Here is a tiny trained network, its code and every weight. The questions are about switching its units off for an input and a class, where a switched-off unit gives its printed mean instead of its output.

import numpy as np


def w(rows, s, z=0):
    codes = np.array(rows[::2]) - 128.0
    scale = np.full(codes.shape[1], s)
    scale[-1] = z or s
    return codes * scale


def f(y):
    return y / 2 * (1 + np.tanh(0.7978845608 * (y + 0.044715 * y**3)))


def log_softmax(a):
    a = a - a.max(-1, keepdims=True)
    return a - np.log(np.exp(a).sum(-1, keepdims=True))


def net(x, mask):
    res = np.array(x, float).reshape(1, 8) / 4 @ E
    y = f(res @ A[0][:, :-1].T + A[0][:, -1])
    res = res + np.where(mask, y, B[0][:, -1]) @ B[0][:, :-1]
    return log_softmax(res[-1] @ U[:, :-1].T + U[:, -1])


A, B = {}, {}
E = w([
[61,99,120,53,152],'x0',
[168,141,140,107,91],'x1',
[113,61,163,202,139],'x2',
[124,81,185,159,183],'x3',
[139,78,198,80,67],'x4',
[106,35,1,128,88],'x5',
[82,108,166,189,62],'x6',
[224,139,115,151,145],'x7',
],0.0085)
A[0] = w([
[157,124,176,193,181,253],'neuron 0',
[129,124,6,110,136,217],'neuron 1',
[77,118,174,194,132,152],'neuron 2',
[127,156,166,172,95,160],'neuron 3',
[103,99,51,162,145,193],'neuron 4',
[163,162,111,134,68,90],'neuron 5',
[123,144,130,165,105,98],'neuron 6',
[85,90,145,99,99,54],'neuron 7',
[103,182,149,99,158,231],'neuron 8',
[118,92,124,217,86,217],'neuron 9',
],0.013,0.004)
B[0] = w([
[241,139,115,65,173,244],'neuron 0',
[176,192,2,36,136,254],'neuron 1',
[90,114,7,56,178,214],'neuron 2',
[148,204,68,119,134,186],'neuron 3',
[122,160,65,91,187,213],'neuron 4',
[135,253,111,180,116,170],'neuron 5',
[138,181,112,129,104,142],'neuron 6',
[59,68,158,117,119,174],'neuron 7',
[149,200,88,88,224,203],'neuron 8',
[93,187,60,131,183,233],'neuron 9',
],0.0078,0.0091)
U = w([
[158,137,162,157,90,105],'0',
[75,132,198,103,122,78],'1',
[98,188,139,249,85,4],'2',
[104,102,96,94,41,38],'3',
[208,116,182,144,162,144],'4',
[1,42,137,161,151,60],'5',
[139,193,71,109,199,203],'6',
],0.0094,0.0039)

Each question gives the input, the list of numbers given to net, and the class t.
The units are the neurons (one row each of A and B). Each row of codes is followed by its name. A weight is (code - 128) times the scale printed after its matrix; where a second scale follows, it is the last column's (A, B and U).
mask holds one flag per neuron, in row order. A switched-off neuron (its flag False) gives its mean, the last column of its row in B, instead of its output. The means were averaged over made-up inputs and are rounded, as every weight is.
A unit's drop is (log p(t) with every unit on - log p(t) with that unit switched off) / (log p(t) with every unit on - log p(t) with every unit switched off).
The circuit of an input: a set's keep is (log p(t) with only the set's units on - log p(t) with every unit switched off) / (log p(t) with every unit on - log p(t) with every unit switched off). Starting from all 10 units, units are removed one at a time, each time the one whose removal leaves the highest keep (on an exact tie, the one counted first), for as long as the keep stays at least 0.8.
circuit, biggest first: the units of the circuit, biggest drop first
top k neurons: the k neurons with the biggest drops, biggest first
drop when u is switched off: that unit's drop, to one decimal
input [8,3,6,3,8,-7,-3,-8], class 5: circuit, biggest first : neuron 7; neuron 1
input [-4,5,8,-3,5,8,8,-2], class 5: circuit, biggest first : neuron 1
input [1,4,-2,2,0,-6,5,7], class 4: circuit, biggest first : neuron 1; neuron 9
input [-8,7,8,-2,7,2,-8,-7], class 4: circuit, biggest first : neuron 1; neuron 2
input [3,3,5,7,8,-8,5,-5], class 6: top 3 neurons : neuron 2; neuron 0; neuron 3
input [2,1,-3,2,5,-5,3,-7], class 1: top 2 neurons : neuron 1; neuron 9
input [6,8,-8,-4,6,-3,2,-8], class 1: top 2 neurons : neuron 1; neuron 7
input [-4,-4,-7,7,5,-6,-2,7], class 4: drop when neuron 1 is switched off : 0.3
input [1,-2,-6,7,-1,-2,3,5], class 4: drop when neuron 4 is switched off : 0.1
input [2,-8,5,8,3,4,-4,-4], class 5: drop when neuron 8 is switched off : 0.2
